deg: [176  88 140 130]
Kavat: [134 151 137 175]
paze: [176  88 140 132]
shift -1: [88] -> [87]
shift -1: [151 137] -> [150 136]
shift +1: [88] -> [89]
shift +1: [176  88] -> [177  89]
shift -1: [176  88] -> [175  87]
shift -1: [134] -> [133]
shift +1: [140] -> [141]

vif: [132 114 107 139  89 168  96 124 149 153 145 119 131 157 108 101 159 143
 139 122 119 138 132 159 115 134  95 167 112 105 142 139 131 103 166 145
 160 131  95 142  97 160 167  89 141  95 143]
tak: [127 163 133 118 106 101 105  96  94  94 132 136  98 112 107 128 104 114
 140 101 148 107 146 128 119 137 149 157 103 127 102 163 135 100 127 149
 141 137 103 118 165 145 125  91 112 105 139]
luri: [155  94 114 111 140 162 151 134 135  93 162 140 103 139 164 138 152 117
 132  89  92 162 128 165  97 117  89 131  96 119 144 159 111 114 161 105
 127 160 123 125  90 156 105 104 127 151  92]
dib: [132 114 107 139  89 168  96 124 149 153 145 119 131 157 108 101 159 143
 139 122 119 138 132 159 115 134  95 167 112 105 142 139 131 103 166 145
 160 131  95 142  97 160 167  89 141 121 143]
nem: [162 114 112 130 145 149 124 123 153 128 160 133 134 116  94 100 109  96
 113 134 160 133 141  92 134 150 159  89 162  96 108 158 133 128 115 125
 104 164 101 108 141 105 159 123 144 146  93]
zomev: [157 147 140 119 119 166 131 113 112  88  88 106 122  96 117 123 122 118
 109  96 108 158 114 145 165 164 134  93 106  99 149 114  89 147 139 142
 108 111 114 115  94 110 106  93  89 113 166]
vemip: [155  94 114 111 140 162 151 134 135  93 162 140 103 139 164 138 152 117
 132  89  92 162 128 165  97 117  89 131  96 119 144 159 157 122 108 163
 110 150 137 108  98 129  92 157 116  97 147]
Zar: [116 108 125 102 123 148  91 158 122 147 123  90 154 143  98 165 133 161
 118 163  99 158 146 103 130  93 163 123 168 164 106 165  96 109 142 151
 155 168 100 158  99 101 127 131 157 132 110]
pip: [137 149 134 126  94 135 115 152 143 122 144 163 136 159 128 111 123 144
 147 137  89 146 101 120 115 127 126 102 124 148 156 117 128 103 168  90
 111  98  88 148 109 165  96 157 137 108 157]
shift -1: [147 137] -> [146 136]
shift -1: [163 133] -> [162 132]

volu: [110 164 135  99  92]
Fasu: [142 104 121 130 161]
modu: [161 146 162  89 106]
momug: [171 168 144 136 103]
muso: [151 146 162  89 106]
shift -1: [121 130] -> [120 129]
shift -1: [151 146] -> [150 145]
shift -1: [151 146 162  89] -> [150 145 161  88]
shift +1: [104 121] -> [105 122]
shift +1: [121] -> [122]
shift -1: [171 168 144] -> [170 167 143]
shift -1: [136] -> [135]

lom: [109 133 155 167 162 147 127 115 116 130 148 160 157 140 113  89  80  87
 108 131 146 145 131 113 102 104 122 149 172 182 175 155 128 108 100 106
 122 136 143 137 119  98  82  78]
loma: [109 116 124 132 140 147 154 159 163 166 167 166 164 160 155 149 143 137
 131 125 120 116 114 113 114 117 120 125 130 137 143 148 153 157 160 161
 160 158 154 148 141 133 125 116]
sipe: [109 120 131 142 152 160 165 167 166 161 154 146 137 128 120 116 114 115
 119 125 133 142 150 157 160 161 158 152 143 131 118 106  95  87  81  79
  81  87  96 106 117 128 137 143]
shift +1: [122 149 172 182] -> [123 150 173 183]
shift -1: [143 131 118] -> [142 130 117]
shift -1: [120] -> [119]
shift -1: [109 116 124] -> [108 115 123]
shift -1: [131 146 145] -> [130 145 144]

tazod: [113 130 133 121 152 113 131 149 125 133 119 118 136 128 133 128 145 117]
loke: [122 126 135 127 139 123 130 128 127 127 123 122 123 132 127 126 128 129]
sigev: [144 118 126 144  97 156 135 104 132 104 135 131 106 131 122 129  86 131]
muzav: [132 134 127 136 115 150 130 118 136 121 128 130 121 126 127 130 119 145]
fali: [101 138 143 116 180  88 137 168 123 145 124 111 147 127 138 123 164 102]
pulur: [128 129 128 127 129 127 127 129 130 129 128 128 128 128 127 126 131 127]
zilup: [134 121 123 135 108 141 119 120 136 122 133 141 126 130 128 131 117 151]
shift +1: [127 138 123] -> [128 139 124]
shift +1: [121 152 113 131] -> [122 153 114 132]
shift -1: [126 130] -> [125 129]
shift -1: [121] -> [120]

Sav: [143 142 133 103 117 142 142 117 167 160  96]
desat: [131 125 131 138 126 127 136 140 129 132 134]
sinen: [136 117 124 128 142 132 105 104 119 108  98]
shift +1: [128 142 132 105] -> [129 143 133 106]
shift -1: [117] -> [116]
shift +1: [142 142 117] -> [143 143 118]
shift -1: [138 126] -> [137 125]

tib: [157 153 115 128 128  78 126]
nor: [131 145 118 145 103 136 145]
duga: [120 126  99 142 126 143 115]
piv: [157 153 114 128 128  78 126]
shift -1: [126 143] -> [125 142]
shift +1: [114 128] -> [115 129]
shift -1: [115] -> [114]
shift +1: [118 145 103 136] -> [119 146 104 137]
shift -1: [153] -> [152]

bes: [131 135 133 125 129 125 128 130 116 129 122 134 131 130 118 129 123 130
 130 122 122 129 129 122 124 123 121 121 131 124 132 131 134 128 128 137
 124 133 121 127 127 130 127 119 130 138 121 128]
Fimar: [149 138 138 124 130 102 113 125 117 129 116 125 129 125 114 127 127 133
 124 107 114 131 133 130 115 113 118 115 127 132 147 147 145 129 108 140
 122 129 128 123 134 121 133 102 126 148 121 116]
Siduk: [109 123 113 126 127 145 160 134 122 128 128 152 133 127 139 128 114 122
 136 138 131 129 125 100 137 127 131 126 130 112 115 117 124 116 152 128
 132 132 112 135 113 137 110 146 139 129 127 135]
tabes: [139 124 134 135 128 127 109 122 136 132 132 108 126 128 126 128 138 133
 119 124 127 123 130 155 130 131 127 137 122 137 131 133 121 138 117 121
 133 123 140 123 133 127 138 120 122 124 137 128]
gezos: [126 127 129 130 128 130 123 124 133 129 132 122 130 127 128 129 135 127
 125 131 129 129 128 135 129 133 131 134 121 134 128 127 123 131 131 123
 129 127 134 124 133 127 130 128 128 122 131 128]
fel: [159 142 147 128 127 101  90 120 130 127 125 102 128 118 110 122 137 138
 110 104 120 128 133 159 109 127 118 125 128 145 155 152 142 137  96 138
 120 126 140 119 145 122 143  96 115 133 127 118]
fav: [147 132 137 126 130 118 111 124 130 128 124 120 131 122 124 129 134 135
 124 119 120 129 131 142 122 124 123 128 127 134 139 134 135 131 114 130
 127 125 135 126 135 125 140 112 122 133 130 122]
vofep: [109 125 116 131 128 141 157 136 125 126 129 148 130 130 137 129 113 121
 139 141 135 131 124 100 137 128 133 126 131 118 114 115 118 117 146 127
 131 131 116 134 114 137 113 145 139 130 123 135]
rupa: [ 93 120 110 128 127 153 167 137 127 127 133 152 129 130 146 132 113 118
 138 154 139 130 120  92 144 133 139 128 131 115 103 108 108 118 163 126
 135 131 115 137 114 135 109 157 141 123 127 139]
shift +1: [129 128 135] -> [130 129 136]
shift +1: [130 112 115] -> [131 113 116]

gove: [ 96 114 159 137 144 141 120 122 130 154 106 107 133 136 133 105 107 114
 155 142 120 132 130 155 151 142 118 142 104 123 124 130]
rafep: [ 96 114 159 137 144 141 120 122 130 154 106 107 133 136 133 105 107 114
 155 142 132 132 130 155 151 142 118 142 104 123 124 130]
mufu: [115 137 145 121 146 157 125 134 109 149 109 107 136 138 136 112 112 107
 140 127 131 118 128 160 169 159 132 140 113 138 122 115]
shift +1: [128] -> [129]
shift +1: [142] -> [143]

merak: [129 128 114 119 149 139 118 133 124 132 129 105 133 124]
tapo: [129 128 114 119 149 139 118 133 124 132 129 105 133 126]
Tarom: [120 131 124 132 127 128 134 125 127 102 125 114 151 168]
guv: [157 115 157 121 134 109 127  97 125 133 129 136 116 124]
sus: [147 136 147 134 127 121 125 130 114 140 136 117 120 119]
shift -1: [128] -> [127]
shift -1: [131] -> [130]
shift +1: [157 115] -> [158 116]
shift +1: [149] -> [150]

didup: [131 145 115 100 111 142 116 124 121 135 137 128 127 112 110 141 155 156
 122 136 137 148  97 124 117 123 122 107 135 135 139 135 151  94 145 142
 139 142 109 136 115 112 125 153 115 140 117 122 122 118]
Zop: [114 132 134 130 160 119 145 126 145 136 134 115 130 154 131 124 115 111
 128 142 145 133 147 125  99 105 103 129 131 114 122 129 143 145 122 101
 131 119 146 108 127 141 130 116 135 143 134 128 139 124]
Zati: [128 135 122 107 112 139 111 129 127 126 117 147 111 109 103 147 146 147
 122 128 117 133  95 119 149 137 144 120 136 127 143 122 111 111 136 159
 117 151  97 150 111 112 145 131 116 126 112 134 124 119]
nobip: [122 126 121 120 118 126 133 132 129 129 120 148 111 124 120 137 123 124
 137 122 131 123 118 126 137 118 131 124 123 134 136 121 126 125 129 136
 119 133 111 129 118 130 143 116 136 123 133 129 132 112]
pada: [133 122 145 135 142 124 124 134 139 137 123 117 139 126 123 118 129 129
 125 142 124 123 135 142 137 145 141 143 131 115 133 139 117 146 121 136
 129 132 129 135 133 112 112 141 125 121 117 142 126 153]
milif: [151 153 107 120 104 127 117 139 110 118 138 133 125 100 124 130 141 155
 105 115 107 137  94 131 130 143 133 126 110 130 141 121 112 100 132 136
 119 137 145 139 128 134 137 139 130 129 110 124 123 140]
saroz: [129 112 134 147 130 117 138 134 130 126 120 135 126 132 140 118 107 109
 139 118 123 109 146 137 142 132 138 143 116 131 126 125 114 149 117 125
 119 120 133 124 136 136 127 114 142 113 139 133 132 134]
Neno: [114 111 151 107 119 139 107 134 136 136 100 158 109 117  95 145 147 133
 137 137 120 125 114 128 178 145 170 133 160 115 139 122 102 140 127 173
 117 149  76 162 105  99 141 123 117 113 118 153 125 121]
shift +1: [160] -> [161]
shift +1: [122] -> [123]
shift +1: [141] -> [142]
shift -1: [124 115 111] -> [123 114 110]
shift +1: [133  95 119] -> [134  96 120]
shift +1: [131] -> [132]

nenu: [116 115 130 114 134]
lokom: [123 129 124  88 127]
fepum: [134 137 140 106 153]
nedib: [131 133 124 152 116]
nuz: [137 122  97 147  93]
Zamug: [113 128 139 114 103]
shift -1: [131 133 124 152] -> [130 132 123 151]
shift -1: [137 140 106] -> [136 139 105]

muzok: [117 133 114 125 116 122]
Tezu: [117 133 114 154 116 122]
muv: [133 125 123 122 123 120]
tupok: [133 151 123 122 123 120]
mufa: [137 129 119 116 124 115]
shift -1: [133 114] -> [132 113]
shift -1: [114 125] -> [113 124]
shift -1: [151 123] -> [150 122]
shift +1: [114] -> [115]
shift +1: [123] -> [124]
shift -1: [129 119 116] -> [128 118 115]
shift -1: [119 116 124] -> [118 115 123]

kud: [137 139 140 157 158 135]
fid: [137 135 137 164 156 135]
Zutef: [137 148 138 159 171 137]
pedi: [137 136 138 159 171 131]
Topef: [140 152 142 156 147 131]
fogu: [137 148 138 159 171 131]
shift -1: [159] -> [158]
shift -1: [138 159 171] -> [137 158 170]
shift -1: [152 142] -> [151 141]
shift +1: [137 164] -> [138 165]
shift +1: [136 138 159 171] -> [137 139 160 172]
shift +1: [156 147] -> [157 148]
shift -1: [138] -> [137]

